How the objects are linked:
u: RM->ML, ZR->DM, DN->DJ, TH->JC, SQ->NG, ML->SD, QH->LF, SM->FJ, BB->DN, RH->MN, HH->RG, MT->MF, ZJ->HP, PB->ZF, RZ->NZ, BC->SR, JC->QS, HN->GP, FR->PB, GT->DL, MF->CP, QS->NQ, DM->SM, MN->HL, GP->MG, RN->RZ, QR->ZJ, LS->MM, FZ->DP, HP->GN, NQ->MP, MG->QH, FJ->CQ, RG->GJ, DP->HM, BP->QR, ZM->SB, GJ->RC, DZ->BC, BR->HN, TP->QQ, FT->RN, HQ->RM, BT->LD, GG->HQ, MM->LJ, PZ->ZR, QP->SQ, HM->MS, MP->JQ, QQ->SN, LD->RQ, DC->BR, NZ->ZQ, MS->FT, RC->GT, SN->TH, ZF->BT, HL->GG, NG->FR, NL->BB, GN->RD, RQ->FZ, LJ->DC, RD->QP, JQ->RT, LF->TP, SD->NL, SR->BP, ZQ->PJ, CM->PZ, DL->LS, RT->RH, SB->HH, CP->DZ, CQ->MT, DJ->CM, PJ->FC, FC->ZM
z: RM->FT, ZR->HH, DN->PJ, TH->SQ, SQ->SN, ML->RN, QH->ZJ, SM->GJ, BB->ZQ, RH->RQ, HH->PZ, MT->DL, ZJ->MG, PB->QS, RZ->ML, BC->DC, JC->NG, HN->SR, FR->JC, GT->FJ, MF->LS, QS->FR, DM->RG, MN->FZ, GP->BP, RN->RM, QR->GP, LS->MT, FZ->RH, HP->QH, NQ->PB, MG->QR, FJ->RC, RG->ZR, DP->MN, BP->HN, ZM->DJ, GJ->DM, DZ->LJ, BR->BC, TP->GN, FT->HQ, HQ->MS, BT->MP, GG->HM, MM->MF, PZ->SB, QP->QQ, HM->HL, MP->ZF, QQ->RD, LD->JQ, DC->DZ, NZ->SD, MS->GG, RC->SM, SN->QP, ZF->NQ, HL->DP, NG->TH, NL->NZ, GN->LF, RQ->RT, LJ->CP, RD->TP, JQ->BT, LF->HP, SD->RZ, SR->BR, ZQ->NL, CM->ZM, DL->CQ, RT->LD, SB->CM, CP->MM, CQ->GT, DJ->FC, PJ->BB, FC->DN
s: RM->MN, ZR->DN, DN->ML, TH->LF, SQ->HP, ML->HL, QH->BR, SM->CM, BB->RM, RH->NQ, HH->PJ, MT->DM, ZJ->BC, PB->QP, RZ->HM, BC->MT, JC->TP, HN->MM, FR->RD, GT->HH, MF->SM, QS->QQ, DM->DJ, MN->MP, GP->LJ, RN->DP, QR->DZ, LS->GJ, FZ->ZF, HP->SR, NQ->SN, MG->DC, FJ->PZ, RG->FC, DP->BT, BP->CP, ZM->NZ, GJ->ZM, DZ->CQ, BR->LS, TP->GP, FT->FZ, HQ->RH, BT->NG, GG->RT, MM->RC, PZ->BB, QP->ZJ, HM->LD, MP->TH, QQ->MG, LD->FR, DC->DL, NZ->MS, MS->RQ, RC->SB, SN->QH, ZF->SQ, HL->JQ, NG->GN, NL->HQ, GN->BP, RQ->PB, LJ->GT, RD->QR, JQ->JC, LF->HN, SD->GG, SR->MF, ZQ->FT, CM->NL, DL->RG, RT->QS, SB->ZQ, CP->FJ, CQ->ZR, DJ->SD, PJ->RN, FC->RZ

In the rows, 150 stands for zero.

The rows follow the links: the fewer symbols apart two objects are, the more alike their rows tend to be.

Some objects and rows for them; each showing differs a little:
DM
[194,154,143,123,158,144,215,139,173,229,217,157,167,141,199,105,159,161,146,136,98,127,179,148,148,215,166,126,170,96,155,140,116,144,206,173,249,277,187,202,110,159,119,168,196]
DP
[98,128,101,145,140,152,123,142,117,148,3,165,145,136,152,207,162,173,88,146,213,176,140,164,84,141,159,123,175,187,144,197,145,245,149,161,134,76,160,74,198,152,204,152,135]
GJ
[190,157,152,134,149,130,203,146,175,234,223,157,168,142,194,100,160,162,148,135,91,127,169,149,147,208,167,120,161,89,162,136,116,140,202,171,255,277,187,207,112,162,104,175,194]
ZQ
[139,136,92,122,153,144,199,127,138,233,73,174,158,126,207,162,174,189,90,125,161,149,176,166,79,203,179,103,190,125,156,193,106,233,205,186,232,216,191,127,153,160,177,165,189]
QS
[106,145,159,180,143,152,81,162,127,74,81,142,134,156,98,194,137,132,152,166,200,170,116,146,153,80,128,171,127,207,146,158,191,155,89,126,50,25,117,101,197,134,174,144,106]
RQ
[136,130,104,142,150,170,97,138,113,121,24,163,141,170,122,203,138,160,107,187,194,177,126,149,120,156,147,140,173,205,126,167,174,250,163,128,129,38,176,100,209,184,212,141,106]
QP
[164,153,191,196,141,143,53,177,143,83,159,134,144,192,70,161,111,114,177,205,137,162,88,122,203,111,123,171,117,189,138,108,214,152,114,99,96,36,151,167,192,174,124,152,90]
RZ
[159,136,75,98,170,190,199,114,125,196,64,174,155,146,197,176,166,194,94,148,185,166,185,174,97,221,174,123,205,163,121,189,125,246,221,166,207,173,191,112,155,176,224,138,166]
SQ
[140,145,183,197,135,128,46,181,138,83,125,137,143,178,74,167,120,116,161,193,147,165,90,123,178,99,125,160,114,189,150,121,205,161,104,109,95,28,147,152,203,162,124,163,93]
HL
[100,131,101,137,144,155,136,139,116,152,7,167,140,132,161,207,164,181,90,138,219,177,151,167,77,140,161,128,175,182,146,205,139,235,147,164,132,91,151,68,195,146,209,150,146]
NQ
[116,144,144,160,151,173,100,150,126,68,83,146,131,164,111,198,138,139,154,172,211,177,128,156,152,98,130,185,139,214,131,163,185,163,104,126,48,23,116,95,189,146,206,120,100]
BP
[156,167,227,205,131,100,102,190,177,131,247,124,153,151,101,113,135,111,196,159,92,126,108,117,200,103,131,157,93,124,182,104,180,73,100,135,130,147,131,206,146,133,59,180,141]
PZ
[180,154,120,99,171,174,248,121,162,213,194,165,162,134,222,121,169,178,149,117,140,137,212,173,131,213,173,142,181,108,142,163,105,135,205,184,219,276,163,166,96,145,170,138,203]
DJ
[135,148,112,114,155,154,239,128,157,220,134,166,159,106,226,148,188,194,118,95,166,143,204,179,93,187,180,128,184,114,162,192,89,153,185,203,204,260,152,131,109,128,179,148,213]
PB
[108,146,153,169,146,165,93,159,128,66,79,140,134,162,105,200,139,140,154,164,208,174,125,153,154,88,128,174,138,209,142,162,181,158,96,126,48,22,117,95,193,138,190,126,108]
MS
[109,132,87,118,158,183,178,123,122,150,22,171,139,128,185,201,169,189,103,123,230,177,179,181,87,159,164,143,191,183,133,206,128,215,162,174,132,122,140,72,171,142,241,125,159]
CM
[154,153,115,103,164,170,247,120,161,215,168,161,156,117,228,136,180,187,135,102,158,146,215,176,118,200,176,141,183,112,154,181,93,141,197,194,208,271,149,146,97,132,179,137,209]

Each walk starts at a row. The symbols on each line, taken left to right, move it on to the next object.
Each answer is a row, close to the row of the object it stands for.
start [178,156,160,143,148,118,194,153,180,235,219,154,167,132,184,101,161,160,147,130,90,122,166,145,145,198,164,118,155,81,169,139,119,135,186,175,249,275,180,206,112,152,94,183,199]
u s s z z	[145,138,88,114,154,153,191,126,137,227,69,175,156,135,203,162,173,195,86,131,162,154,176,166,82,211,171,104,195,130,148,191,111,241,212,177,238,204,197,122,157,167,187,164,184]
u s s z z	[127,130,106,145,147,167,97,141,110,133,17,163,147,164,129,201,141,163,98,176,196,177,124,154,108,154,152,130,170,197,129,177,171,261,161,135,134,50,178,89,208,177,204,149,112]
start [109,130,100,149,141,154,109,141,115,145,3,165,140,145,143,206,158,165,89,155,204,175,133,160,85,146,155,120,174,187,145,191,155,251,153,153,137,66,169,81,206,165,202,155,131]
z z u u z s	[137,141,121,144,158,196,105,137,116,81,66,153,140,179,116,203,133,147,147,186,208,181,132,158,150,134,137,174,163,220,115,159,184,204,140,119,78,28,144,98,194,172,224,111,96]
s s z u u u	[154,149,190,194,137,134,50,178,140,86,143,137,145,188,72,163,117,111,165,201,140,162,86,122,186,108,121,161,114,189,146,113,208,159,107,104,94,29,151,158,196,170,124,162,88]
start [97,134,92,135,144,163,150,132,116,151,11,168,141,128,169,207,169,183,94,130,226,179,160,176,79,140,163,133,182,183,146,208,129,224,151,168,128,100,148,69,183,143,221,141,150]
s s u z u u z	[123,143,137,155,155,185,103,147,124,69,77,149,131,170,108,197,137,146,152,175,214,177,133,156,156,114,134,181,149,220,123,160,186,173,120,122,58,24,125,93,190,151,211,114,101]
u u z z z	[133,137,128,144,161,193,105,142,118,71,70,152,136,173,115,199,132,141,148,178,209,180,134,158,158,123,137,180,157,220,115,159,186,187,131,118,65,27,135,93,188,161,221,113,98]
start [129,143,104,118,145,136,211,134,145,234,90,170,158,111,213,156,187,190,95,108,166,149,187,172,75,193,182,106,188,108,168,199,96,203,187,198,224,236,172,120,140,140,167,167,209]
s u z u u s	[118,134,78,106,162,190,189,115,119,153,36,171,143,135,188,196,172,189,105,125,224,176,188,184,92,168,170,146,192,181,127,205,121,216,171,174,139,131,148,73,162,149,245,122,157]
u z s u u u z	[101,130,90,126,150,171,166,126,119,150,17,169,137,128,176,205,174,183,96,127,227,176,171,180,80,150,164,137,183,185,141,209,126,224,155,173,127,115,146,66,173,143,231,138,154]
start [155,132,74,92,167,197,201,112,125,184,60,177,153,150,195,180,161,192,102,146,193,171,189,174,101,214,175,135,204,168,116,190,123,239,214,165,193,166,190,105,155,175,238,123,160]
u z z u	[162,131,78,99,165,176,195,115,127,204,65,176,156,145,197,172,164,191,96,143,177,164,181,170,92,226,174,117,202,151,130,187,117,246,219,169,225,183,197,121,160,179,215,143,170]
u u z s u	[152,133,71,93,167,206,203,108,123,172,62,174,148,147,196,183,165,193,105,140,205,171,190,176,100,205,172,141,205,173,117,191,125,234,203,163,176,157,177,96,155,166,241,123,159]
start [144,134,115,141,157,193,107,137,115,88,54,160,143,178,114,200,136,148,135,189,205,183,130,153,149,147,141,169,167,221,111,161,188,215,150,118,92,31,161,101,199,176,227,117,95]
s u u s u	[125,143,181,203,130,126,52,178,138,92,110,134,139,173,77,175,126,120,153,189,157,159,88,126,171,93,124,155,120,189,157,131,202,166,97,114,83,19,136,138,202,156,127,168,94]
s s s z s u s s	[132,138,98,121,146,138,204,129,143,237,82,172,157,121,212,159,183,190,92,112,166,150,180,170,73,197,179,103,188,118,165,198,99,219,198,190,226,225,182,127,143,151,174,169,196]
start [194,155,136,116,161,154,222,132,169,225,215,162,169,144,201,107,164,171,146,134,105,128,186,155,150,221,169,131,178,100,148,145,115,143,211,169,247,276,183,200,100,166,138,157,197]
s u z z u	[145,151,113,104,161,162,245,124,159,217,151,161,154,111,226,139,185,188,129,96,161,145,214,176,106,189,179,134,184,112,155,191,88,143,189,197,207,272,151,135,103,128,177,143,212]
z z z s z s z z	[114,133,105,147,142,155,105,147,113,140,5,165,140,158,136,205,150,163,96,164,196,177,129,156,96,148,157,128,176,198,139,184,161,258,160,144,138,57,175,90,208,170,205,150,120]
start [130,132,74,105,167,198,195,112,122,157,44,172,145,138,191,195,166,193,109,131,220,176,190,185,92,180,170,145,197,181,122,205,122,218,183,171,149,144,156,81,159,155,248,115,156]
z u s u s u	[144,132,107,142,153,179,99,138,115,109,36,160,146,179,120,204,137,155,121,191,195,175,127,153,131,157,147,150,170,217,116,169,181,247,160,120,121,34,175,103,205,182,215,132,99]
u u s u s	[112,146,172,195,131,130,67,172,133,84,96,139,135,160,87,184,133,126,150,173,182,166,98,137,157,78,130,161,119,196,161,148,195,160,83,119,65,22,125,116,203,143,142,156,101]
